Each row comes from the steps of one walk. Every step used is in the known rows, and no mark comes twice. Write the walk behind each row, first mark first.
Known rows
doko-tuvel-loruga-kegedon-datob: [ -2.5 -33.1 -22.6   4.9   3.0  -9.3 -34.9  35.1  17.3 -38.8  -2.6 -22.9
  14.2  18.8 -15.6  27.4   0.9 -14.9 -13.8 -31.9   2.9  -9.3 -16.4  26.6
  11.1  -2.9   8.3  17.9   4.4 -20.4 -10.7  31.4 -16.4  -4.6   8.1   4.8
 -23.5  21.0 -13.6 -40.9 -15.0 -22.3  -2.6  36.1  44.6]
datob-kegedon-kenogok-tuvel-rada-loruga-doko: [-25.9   5.2 -19.3  10.4  14.6  38.4 -30.5  -3.2 -25.1  -4.0  77.4 -37.1
 -25.5  15.6  10.4   7.2  24.4  26.7 -13.8 -44.5 -27.6 -17.7  -1.0 -18.6
  13.4 -37.5  10.4   3.8  17.1  18.6 -16.7   2.2  45.0  11.0  22.9  -6.6
  13.7  25.5   6.2   2.0 -51.0 -34.0  -7.7  62.8  28.1]
kenogok-tuvel-loruga-rada: [ -4.9 -10.4   5.7  -5.5   4.9   7.6   1.5  26.5   4.2 -18.2  20.4 -21.9
 -34.6  -7.0   7.7   1.5  -1.6  -1.3  -6.1 -16.6  15.2  -6.0 -11.3   7.1
 -16.5 -22.8  13.3  19.0  -5.6  32.5  -6.7  -7.0  -8.9   0.9   8.6  -6.7
  -5.3   1.1  -1.4 -23.1 -38.1 -53.1 -31.1  47.7   6.9]
datob-rada-kenogok-tuvel-loruga-doko: [-38.3  19.1   1.3  26.5   8.9  59.7 -18.1  37.4  12.7  -6.0  60.6 -40.6
 -21.5   7.7   9.9  41.8  24.9  31.0 -17.3 -40.1 -24.5  -2.6   9.3 -23.8
  -4.1 -54.6  31.6  22.4  -3.0  21.4 -14.9 -19.0  27.6  21.8  24.8 -12.0
  -2.0  32.0  35.9   2.9 -50.3 -36.0 -15.0  47.1   5.5]
doko-tuvel-kenogok-datob-rada-loruga: [-29.0   8.9   1.1 -13.6  32.3  24.5 -19.8  29.6   8.9  -5.0  44.0 -30.9
   9.7  45.4 -24.6  37.0  24.5  34.6  -5.9 -33.0 -25.6 -23.1  13.2  12.4
  12.2 -27.9  25.0  26.1   7.5   0.9 -32.9   4.3  13.7  28.1  25.5  16.8
  -2.7   3.8  42.3 -35.1  -5.7 -15.6 -13.1  45.2  22.9]
rada-doko-loruga-kegedon: [-11.1  -5.5   1.8   1.0  25.6  -8.3   4.6  35.7  -3.2 -24.2   1.8 -21.9
   7.8   7.2 -11.6 -15.3  12.6  -2.1   1.6 -17.7   4.3 -27.2 -12.9 -27.3
   7.2 -16.6 -15.0   8.0  43.1  -4.3  10.7   4.4 -10.2  -2.3 -18.6  -8.5
 -18.4  27.6  -3.0 -22.5  -6.1 -14.8   4.7  27.6  27.5]
datob-rada-loruga-doko-tuvel: [ -6.2  18.2  -6.3   9.1   0.4  45.4 -17.0  33.3  -0.3  -0.3  32.3  -7.6
  -4.3  45.8 -11.7  16.7  31.5   9.9 -32.3 -36.1 -25.5   1.9  11.4 -19.0
   8.7 -51.4  17.3  13.8  14.2  16.9 -15.1 -20.7  29.2  14.7  13.0 -14.9
  -1.3  32.7  24.9  -8.2 -22.3  -5.3  -2.4  29.9  33.1]
loruga-tuvel-kenogok-datob-rada: [-18.9  22.3  10.7  -6.4   5.7  32.7 -14.1  24.2  24.5  10.1  39.6 -28.8
 -16.7  11.4  15.7  -1.1  20.8  13.4  30.5 -13.3   2.6 -36.2   1.0   0.1
  -5.0 -16.3   2.8   7.9   4.3  46.0   1.2  -8.4   9.5  11.8  19.2  19.7
   1.3   1.1  17.4 -25.2 -40.4 -41.8 -28.5  32.0  -2.2]
doko-tuvel-kenogok-datob-kegedon: [-30.0  -8.2  -6.3 -12.7  16.5   4.5 -20.8  12.8  -8.8  -7.5  30.8 -41.8
  14.2  39.3 -17.7  24.3   5.1  37.7   6.4 -33.0 -12.1 -16.6  11.9  16.3
  10.3 -13.4  18.9  18.8   5.0   4.2 -31.9  -1.7   8.4  23.6  29.3  19.2
   6.3  -4.8  11.9 -42.3  -1.8  -6.2 -10.7  57.4  18.9]
tuvel-kenogok-datob-rada-doko-loruga: [-39.2  19.7   1.8  -0.7  36.2  21.3  -7.0  28.1  -1.1  -5.1  49.5 -52.5
  10.8  26.1  -6.4  15.6  24.6  36.2  13.5 -20.5 -14.9 -43.1  13.4 -12.2
  -3.3 -17.1   5.4  17.2  29.3   2.6  -3.1   3.7  15.6  37.1  19.4  10.7
 -14.2  10.6  48.7 -35.6 -17.2 -21.2  -4.0  43.4   6.7]
loruga-doko-tuvel-rada-kenogok: [-23.9  11.7 -12.9  25.9  15.9  32.5 -14.2   8.3   7.4 -14.3  15.3 -26.7
 -25.9  13.2  -7.4  28.8  13.4  40.5   5.8 -10.9 -17.6  10.4   2.2 -30.5
  35.1 -29.9  19.5   6.9  -9.8   3.5   7.3  -6.0  22.8  -1.8  17.1   0.7
 -14.4  -0.1  17.7 -15.4 -27.6  -5.7 -12.7  47.4  11.3]
doko-tuvel-kenogok-datob: [-22.4  -2.3  -7.6 -22.6  21.1   0.3 -13.1  12.9   2.7 -10.5   9.1 -27.2
   4.4  24.3 -26.4  24.8  -0.5  30.2  18.5 -16.3  -9.3 -10.2   9.9  15.3
  17.6  -4.1  12.7  18.7  -3.7  -0.4 -18.4  11.0   2.2  17.5  19.0  23.5
  -9.8 -18.7  23.5 -42.2   0.3  -6.5 -13.0  47.7  16.7]
loruga-doko-tuvel-kenogok-datob: [-10.8   4.6 -21.8 -17.6   7.4  26.8 -16.2  13.2  -7.6 -15.0   3.5 -25.7
 -15.8  22.3 -15.6  11.8   6.1  18.0  16.4 -24.6 -10.5   9.4   8.4  -3.9
  20.4 -24.1   5.3  16.2  -1.5  20.4   2.8 -10.3  17.6  12.6  17.6   3.8
 -15.0 -13.5  20.2 -42.6 -22.1  -8.7  -5.7  58.7  28.7]
tuvel-kenogok-datob-loruga-kegedon-rada-doko: [-22.5  -9.5  -2.5  -4.8  35.6  39.6 -19.0  17.0  -6.8 -10.1  53.9 -58.2
  20.1  10.1  -0.9  19.1  22.0  -4.0  14.0 -19.7 -26.6 -43.0 -21.8   8.6
   1.4  -4.4  -1.8  11.7  31.2   7.6  -2.9  18.3   3.2  21.0   8.7  -8.1
 -12.5  30.2   6.3 -43.0 -33.4 -47.3   7.3  48.4  33.9]
loruga-kegedon-datob-tuvel-rada: [-18.9 -10.9  -9.8  13.2 -22.2  14.5 -41.9  21.8  -4.6   6.5  21.0 -20.1
  -9.5   4.9  15.6  12.6  14.8 -11.8   7.3 -11.2 -21.0 -48.3 -19.2   5.2
  -1.5   2.5 -10.2 -12.9  17.8  -7.3  -1.0  32.6 -11.9  -4.6  24.9   8.3
 -10.4  10.6 -22.6 -23.7 -34.9 -27.3   0.8  29.0  51.9]
tuvel-kenogok-datob-kegedon: [-26.0  -4.7   1.0  -5.9  22.6  17.3 -17.7  -1.0  -9.7  -1.7  48.4 -45.1
   8.7  17.4  11.7  12.2  13.2  25.1   9.9 -25.8 -10.2 -23.9   2.4  18.4
  -8.4  -8.8  10.3  13.7   9.5   9.1 -16.8  -8.1   7.7  23.5  29.0  11.2
  14.5  -6.3  11.5 -27.8  -7.9 -18.6  -2.0  34.3  -1.0]
kenogok-tuvel-rada-doko: [-48.6   4.4  14.0  -1.8  32.2  19.3  14.8  21.0  -6.3   2.4  39.1 -18.7
 -40.0 -15.7 -14.1  13.7   7.8  46.3  11.6 -18.7 -12.1 -31.1  -4.6 -21.6
  -4.0 -21.2  19.0  -2.0  17.4   9.9  -6.1  -2.2  24.0  -3.3   5.8  17.3
  -2.5  -5.2  30.4 -10.4 -33.1 -39.4 -19.5  38.7   3.5]
datob-tuvel-loruga-kegedon: [ -3.3 -32.3  -4.3   5.6  -1.6   3.1 -25.0  42.8  10.7  -3.2  21.1 -25.3
  -7.9  12.0  24.6  16.3  18.6  -7.5 -25.5 -25.9  -0.1 -24.3   2.1  20.3
 -31.5 -12.8   8.2  16.1  -5.5   2.4 -27.7  -6.8 -39.8 -18.4  23.1 -12.0
   6.0  17.2 -17.7 -21.5 -23.6 -31.8   5.2  26.0  38.3]
doko-loruga-rada-tuvel-kenogok-datob: [-12.7  14.7   2.0  -5.7  18.9 -13.9  -3.0  17.3  -3.1 -22.5  15.0 -44.2
 -16.3  16.8   8.9 -15.6  17.2  14.0  17.9   5.3   8.1 -41.6  16.7 -16.4
  23.6  -2.2 -14.0   9.3  15.6  17.9  14.5  -0.4  -8.8  14.7   0.9  -0.6
 -21.8   4.2  -6.5 -32.0 -22.6 -31.7 -27.7  60.5  13.5]
doko-tuvel-rada-kenogok-datob-kegedon-loruga: [-72.1  -0.6   9.9   6.3  27.3  10.0 -15.5   6.4  -0.2 -10.3  54.3 -61.6
   0.3  34.8 -16.4  48.1  27.4  70.6   5.0 -33.5 -44.8 -28.9  10.8 -11.3
  36.7 -31.6  13.6   7.8   2.2  -4.0 -31.7  20.9  20.8  15.5  26.3  24.2
  -5.1  23.7 -10.5 -17.6 -15.9 -14.5 -16.3  63.4   5.0]
kegedon-rada-loruga-doko-tuvel-kenogok-datob: [ -2.5   4.3 -12.2  -1.6  23.9  44.0 -23.0   4.4  -1.2 -10.0  35.3 -22.6
   2.9  30.7 -16.3  22.1  26.5  13.5  -5.7 -38.5 -42.0   5.1  -2.3   0.1
  42.6 -24.7  17.2   6.6  -3.3   2.3   2.3  17.7  38.6  13.7  11.0 -13.0
 -13.9  19.6  17.6 -29.4 -28.8 -25.7  -2.3  62.3  40.5]
datob-loruga-kegedon-doko: [  1.6  -5.1  -8.5   5.4 -20.3  34.6 -31.1  10.7  -4.1  -8.6  18.4 -36.9
  16.0  21.7  16.4 -11.2  21.2 -33.3   0.9 -17.2  -4.8 -29.1 -22.4  15.4
  -3.8   0.9 -25.2   3.1  32.9  15.4  -3.4  20.0 -21.8  12.5   5.0 -21.1
  -2.4  43.5 -47.5 -13.5 -25.5 -29.5  11.5  13.5  33.0]
doko-loruga-kegedon-tuvel-rada: [-11.4  -8.9  -3.1  12.4  -4.1 -18.2 -28.5  25.2  -1.9 -22.6   5.3 -31.9
   7.7   7.1  -1.8  -2.2   8.2   1.9  13.1  -6.4  -4.8 -35.9  -9.8  -8.2
   5.4   9.5 -26.0 -11.5  23.6 -20.7   5.6  24.6 -17.4   1.6  13.6   9.2
 -27.1  11.8 -17.3 -23.6  -5.2 -29.4 -16.6  32.8  33.3]
kegedon-datob-loruga-rada-tuvel: [  1.2   4.1 -15.7  14.6 -13.2  11.1 -18.9   2.2  -7.0 -14.5  24.4 -40.4
   0.0  17.8  14.8   3.6  21.9 -31.1 -23.0   7.9 -10.4 -36.5   3.3 -10.9
  16.4   7.3 -14.0   2.0  24.3  15.8   5.9  26.3   3.9   7.9  -4.6 -19.1
  -5.3  50.8 -42.8   1.6 -54.9 -25.8  -0.6  33.6  32.7]
datob-tuvel-rada-loruga: [-20.8  -0.7   9.0  13.8  21.9  17.3 -10.0  17.3   6.0  17.6  47.4 -19.2
 -23.8  20.1  15.9  21.7  40.5  35.4 -28.7 -11.3 -25.9 -34.0  17.9  -2.2
 -12.8 -13.5  20.5   3.7  -4.0  -3.4 -29.8   0.1  -6.6 -16.1  25.6  -1.9
  20.5   3.7   8.1   6.0 -23.0 -21.0  -1.6  18.3  17.5]
tuvel-kenogok-datob-rada-loruga-kegedon-doko: [-21.7   8.7   6.6  -1.3  21.2  58.2 -41.0  19.5  13.9   0.7  61.2 -36.5
   4.1  31.2  20.4   9.3  37.6  -0.8  15.0 -44.7 -22.2 -47.3 -24.3  23.7
   9.4 -27.7  -2.8  10.7  25.9  10.0   0.8  20.1   5.0  32.6  33.3   7.6
  -7.5  18.5  14.6 -38.0 -22.7 -47.6  -0.5  29.9  22.8]
kegedon-tuvel-rada-doko: [-23.1 -17.5   4.2  24.5  32.9   3.6  -4.7   1.1  10.0  -1.9  34.9 -26.1
  -9.4   1.3   5.9  24.2  13.2  23.9 -12.6 -11.9 -18.0 -26.3  -6.7 -21.9
  10.8  -4.8   2.8 -14.7   5.0 -22.8   8.8  24.8  19.7 -13.0  24.8  17.4
  -5.2  19.4   8.7  -3.8 -26.8 -29.9   2.1  23.3   8.7]
rada-tuvel-loruga-datob-kegedon: [-14.2 -34.0   2.3  14.6  25.0  -5.6 -15.7  23.9  16.3 -19.0  35.5 -36.3
 -12.7  19.1  23.6   2.0  35.5   6.0 -21.7 -31.5   0.4 -22.3  20.5   9.9
   5.0 -12.6  16.0  10.4   8.0   9.4  -9.9 -17.7 -12.5 -24.1   6.0 -20.9
  11.3  38.0 -27.2  -1.9 -32.8 -31.1   3.0  24.1   8.4]
tuvel-rada-doko-loruga: [-31.1   7.4   2.8  23.7  42.5  -4.1  10.8  14.8   2.0 -14.9  25.6 -34.0
 -10.1   3.5  -6.2   3.1  19.8  44.3   5.4   1.4  -0.5 -34.1   3.4 -27.9
   3.6  -0.3   4.9  -0.9  23.9 -16.9  12.1   8.6   7.9  -2.7   0.0   5.8
 -16.2   5.2  25.1 -15.5 -13.1 -16.1  -6.7  22.0  -4.8]
rada-loruga-tuvel-kenogok-datob-kegedon-doko: [ -8.0   5.3  12.7   2.5  32.8  44.0 -23.0   4.5  30.2  -4.9  65.8 -41.2
 -10.2  36.8  33.1 -13.1  54.0  12.5  -7.9 -55.9  -5.7 -34.6  -8.1  12.2
  19.1 -29.7   6.4  15.4  14.1  36.8  -5.6  11.4  12.7  -0.1  17.2   0.1
  31.5  31.7 -22.4  -6.4 -44.7 -52.2  -8.4  37.4   0.8]
doko-loruga-kegedon-tuvel-kenogok: [ 10.8 -11.5 -13.0  10.4   0.9 -19.4 -39.9  22.7   6.9 -28.4   4.4 -34.7
  21.9  13.1   7.1   1.0   6.6 -16.3   7.6 -11.2   5.2 -33.4  -3.3  -0.9
  12.5  14.8 -26.7  -0.2  25.6 -18.6   6.9  26.8 -25.1   7.1  15.3   4.4
 -17.2  15.4 -15.3 -28.6  -6.6 -24.1 -11.0  37.4  31.2]

Write each row's walk
[-40.1 -30.4   8.5 -13.7  19.1  25.8  -7.5  42.0  -5.6   4.2  43.7 -41.2
  -2.4  14.1  -0.5  20.1  25.0  13.4 -10.3 -47.9 -38.6 -30.6 -10.8   7.8
 -13.7 -31.6  11.4  10.6  -0.6   3.7 -21.3  13.5  -1.2  -1.6  18.1  -9.1
 -13.3  34.2  -4.6 -35.7 -35.7 -51.0  13.5  60.6  58.4]	kenogok-datob-tuvel-loruga-kegedon-rada-doko
[-34.7  34.9   7.1  14.2 -24.6  39.7 -32.0  18.6   9.1   4.0  30.0 -44.4
  -3.0  40.0  -0.5 -13.8  36.7  18.5  29.9 -34.4 -28.9 -27.1   7.0 -24.9
  43.1 -26.2 -10.1   0.3  30.6  24.9   9.2  46.7  11.1  38.7  17.9 -15.1
 -14.0  41.4 -12.0  -0.2 -45.9 -23.2 -12.9  57.0  14.6]	kegedon-doko-loruga-datob-rada-kenogok-tuvel
[-14.7   0.2 -23.2   5.7  -7.2  39.4 -33.2   4.0 -21.8  -3.9  33.1 -40.5
   6.2  39.6  -8.1  16.1   9.0  23.2   8.3 -42.0 -28.7   3.0   4.6  -2.9
  28.7 -24.7  14.0   1.6   1.8  17.0  -1.9  -5.3  39.2  24.9  30.7  -6.6
  -8.2  14.8   4.3 -46.4 -31.9 -13.5  -5.5  80.9  41.0]	loruga-doko-tuvel-kenogok-datob-kegedon-rada
[-38.6 -16.3  -3.3   4.7   9.3  34.2 -13.6  12.5 -19.8  -8.2  56.6 -49.5
  -4.7  20.2  10.3  12.8  27.7  27.9 -16.6 -57.1 -36.7  -9.8  10.8   2.5
   5.9 -31.8  16.9   0.0  -4.8  10.9 -10.1 -19.6  39.7   7.4  15.8 -18.2
  -5.8  43.7 -14.9 -15.6 -38.7 -41.8   4.9  62.3  35.9]	kenogok-datob-kegedon-rada-tuvel-loruga-doko
[-54.4  -1.9  11.4  -6.2  20.3  36.5 -17.3   4.0 -11.0  -0.5  58.4 -47.3
  -0.9  52.4  -9.6   7.9  37.9  53.0  -4.3 -60.7 -37.9 -26.8  -5.4  15.6
  18.0 -36.0  14.4   7.5  11.6   3.5 -29.1  18.9  27.6  22.4  31.6  11.7
   6.9  20.5 -11.4 -22.2 -13.4 -29.8  -1.5  52.3  24.6]	kenogok-datob-kegedon-doko-tuvel-rada-loruga
[-27.6 -17.6   5.8  -1.9  21.1  29.7 -31.9  35.0   4.7  -2.4  48.8 -38.1
   9.1  14.7   7.6  22.8  14.9  -9.1   8.1 -38.1 -24.5 -47.9 -26.0  -4.6
   1.9 -29.4 -10.9   0.7  29.7   0.4   1.2  14.9   6.8  17.5  34.7  18.3
 -15.4  29.7  13.1 -42.1 -28.0 -48.9   1.9  45.6  43.2]	loruga-kegedon-tuvel-kenogok-datob-rada-doko
[-24.6  14.7  -3.8   2.3  14.2  46.5 -37.0  11.0  17.1   2.0  48.7 -35.7
   9.9  60.6  -2.8  21.2  34.9  27.0  -0.1 -50.7 -26.2 -29.9   2.9  17.9
  35.2 -25.1  12.1  11.9   9.9   0.9 -11.9  36.3  21.0  35.5  37.7  12.3
  -4.6  24.9  15.6 -33.3 -21.9 -24.0  -2.9  48.0  23.5]	kegedon-doko-tuvel-kenogok-datob-rada-loruga
[-51.5  -5.6  10.1  -5.9   3.5  40.3 -25.6  39.2   7.6  -3.1  49.2 -39.7
  -9.9  23.1  15.1   9.5  31.8  11.9   6.7 -53.8 -22.6 -48.1  -5.6  17.9
   0.6 -32.5  -1.9   3.2  11.2   8.5  -6.8   2.4   7.8  18.0  22.9   6.0
 -24.6  41.5  -7.7 -28.3 -30.2 -56.8  -0.5  37.0  37.6]	kenogok-datob-rada-tuvel-loruga-kegedon-doko
[-16.4  -3.9  -5.7   4.6  11.4  10.3 -29.2  21.7  19.9  -1.5  33.6 -36.4
   2.4  47.9  -1.5  17.6  36.4  -0.8  12.2 -21.9 -22.0 -41.3  12.7 -16.2
  42.6 -23.3 -12.7   0.3  39.3  23.8  10.7  32.4   2.4   8.1  16.7  -0.9
 -14.5  47.8  -6.8 -35.5 -46.0 -11.1  -0.8  45.7  11.6]	kegedon-loruga-datob-rada-doko-tuvel-kenogok
[-26.6  14.6 -31.2  33.0   3.5  42.4 -34.1   3.5  -0.4 -24.4  35.8 -61.8
   2.8  24.7  -8.5  43.7  31.0  16.1 -16.0  -9.3 -36.0 -10.2   5.4 -22.1
  29.0  -8.4   9.4  13.8  14.0  -3.4  -3.7  34.7  25.7  15.0  13.3 -12.2
 -10.4  37.8  -5.1  -2.1 -56.2 -11.2   4.1  49.4  30.5]	kegedon-datob-loruga-doko-tuvel-rada-kenogok
[-31.5 -18.8 -18.8 -15.4   5.5   8.1 -36.9  42.1   2.4 -21.0  30.7 -36.7
  12.9  30.8 -23.2  29.8   0.4   5.5   6.5 -38.6 -15.8 -19.0 -12.8  20.7
   4.9 -27.1   5.2  23.6   0.3  -4.3 -27.3  24.5   0.1  23.4  23.8  13.6
 -37.1  23.6  15.6 -53.3 -15.5 -31.1  -7.8  59.5  55.3]	doko-tuvel-loruga-kegedon-kenogok-datob-rada
[-26.5  -7.3 -15.7  -3.3  19.0  22.4 -22.8  25.6   6.0  -4.8  56.4 -35.0
 -16.7  10.5  -5.4  11.6  15.2   1.3   5.5 -33.0 -17.6 -22.9  -3.0 -13.4
  11.9 -30.8   7.8  15.4  18.0  20.2  -4.0  35.8  21.9  13.4  14.9  -7.0
 -16.9  38.9  27.7 -16.0 -63.7 -41.8  -1.2  58.5  28.1]	kegedon-kenogok-tuvel-loruga-datob-rada-doko
[-28.9  -5.1  -4.3  -7.2  20.4  32.0 -32.5  15.1   5.8 -12.5  46.2 -55.8
  -5.3  17.1  23.6   7.0  34.9   0.4  13.4 -29.1 -12.7 -61.0   4.1  17.4
  19.4   1.7 -13.9   5.2  25.9  10.2  -3.2  10.8  -9.3   8.8  12.7   0.3
  -5.4  33.4 -26.5 -23.5 -37.2 -51.0   2.7  41.8  31.7]	rada-tuvel-kenogok-datob-loruga-kegedon-doko
[-67.8  19.6  12.9  28.9  25.3  32.7 -18.7  -5.5  -0.5  -7.7  63.5 -74.2
   1.3  27.0  10.5  14.1  37.8  70.4  19.5 -31.4 -34.2 -35.8  -1.6 -12.6
  26.2 -18.8   7.7   3.6   9.2  -9.8  -5.6  29.8  21.2  31.3  31.3   9.5
  -5.6  18.3  -3.5  -6.7 -18.8 -27.7  -8.5  50.9  -7.0]	tuvel-rada-kenogok-datob-kegedon-doko-loruga
[-34.9  17.7 -16.7  33.1  -3.7  57.7 -36.1  25.3  12.1 -14.1  57.4 -45.4
 -10.0   9.6   8.4  47.1  27.2  11.9 -21.8 -43.7 -34.2  -9.1   2.3 -19.4
  11.7 -38.9  22.8  16.2   5.4   5.8  -1.2  22.0  40.6  26.6  24.3  -8.9
 -10.3  44.6  22.8   3.7 -67.3 -34.0  -3.5  50.3  21.8]	kegedon-datob-rada-kenogok-tuvel-loruga-doko
[  9.2  -5.8 -18.7  36.1  12.5  38.2 -40.7   0.3  -5.8  -6.9  57.8 -33.0
  19.9  49.9   9.1  21.8  28.8  13.1 -32.7 -48.1 -27.1  -3.4   3.6  -1.8
  33.9 -24.2  27.5   1.8  10.0   0.7 -10.1  -1.9  35.7  11.5  25.8 -22.8
  16.3  42.3  -3.2 -22.3 -31.0 -13.9  -1.0  60.7  31.4]	datob-kegedon-rada-loruga-doko-tuvel-kenogok
[-47.0 -12.7  11.2   3.0  18.0  42.4 -27.0  25.1  20.5  -3.5  47.8 -56.8
  -7.3  19.5  23.0  28.3  37.6  22.3  -3.7 -51.1 -36.2 -24.8 -11.4   8.3
  12.1 -38.6   8.9  23.7 -12.8   2.8 -20.2  30.0 -14.6   8.3  31.3  -4.4
  -1.5  32.2 -20.2 -12.0 -34.7 -45.2  11.2  52.7  31.0]	rada-kenogok-datob-tuvel-loruga-kegedon-doko
[-57.1  13.7   0.1  10.6  14.7  44.2 -22.0  -1.0   7.7  -6.2  43.9 -66.7
   2.5  40.6 -11.7  30.9  32.1  52.6  12.9 -26.7 -37.9 -25.5  -0.3   1.6
  35.1 -13.7   9.3  11.5   0.8  -2.0 -18.3  45.7  14.2  27.7  28.2   8.9
 -11.5  26.3  -9.6 -15.6 -29.6 -26.0  -4.2  54.9  15.5]	kegedon-doko-tuvel-rada-kenogok-datob-loruga
[-64.9   9.1   7.6  16.2  27.7  42.9 -13.9  -6.3  -6.2  -8.0  67.8 -65.3
 -22.3  10.4  17.0  30.5  40.8  54.1   9.5 -31.8 -46.6 -22.3  -0.4 -25.0
  23.1 -42.7   1.1   1.9   5.3  14.6  -0.7   1.9  32.2  11.6  25.1   4.8
  -3.7  24.3 -10.1  -4.1 -38.1 -29.4  -4.5  50.6  -6.3]	tuvel-rada-kenogok-datob-kegedon-loruga-doko
[ -2.7   3.4  -3.4  45.2  17.2  12.6 -20.3   9.7   7.8  -4.1  57.7 -50.2
  21.6  31.9  21.5  -5.7  26.5  20.2  -6.0 -31.3  -1.1 -39.7   4.0 -24.4
  23.8  -3.8  10.2  -7.7  27.8  12.4   9.3   8.7  25.0   5.3  10.3 -12.4
  12.3  53.7 -13.5 -20.2 -46.5 -29.1 -12.9  60.1   8.6]	datob-kegedon-rada-doko-loruga-tuvel-kenogok
[-24.6   0.2 -19.4 -28.5  18.9  12.4  -3.5   4.2 -23.5 -12.4  34.9 -53.5
   4.2  33.2 -26.6   3.8   5.9   0.0   3.3  -7.1 -24.9 -19.1  -9.8 -21.8
  26.1 -25.9 -13.5  24.1  16.5  26.1 -13.0  40.4  19.1  28.9   1.8  -4.2
 -23.5  38.1  -3.9 -31.9 -42.8 -22.8   3.5  78.8  50.0]	kegedon-kenogok-datob-loruga-rada-doko-tuvel
[-25.1  20.8   6.9  30.6 -18.1  28.6 -25.3   1.6  -9.9  -6.3  48.4 -58.6
  -1.3  40.9  23.8 -16.2  23.6  24.0  -1.0 -41.8  -9.7 -26.9  -4.6 -26.0
  34.0 -33.4  -2.5   4.2  24.3  28.4  -1.8  21.6  14.2  36.0  24.0 -15.8
  10.5  46.1 -41.8  -5.0 -42.2 -29.6 -21.1  77.4   9.2]	datob-kegedon-doko-loruga-rada-kenogok-tuvel
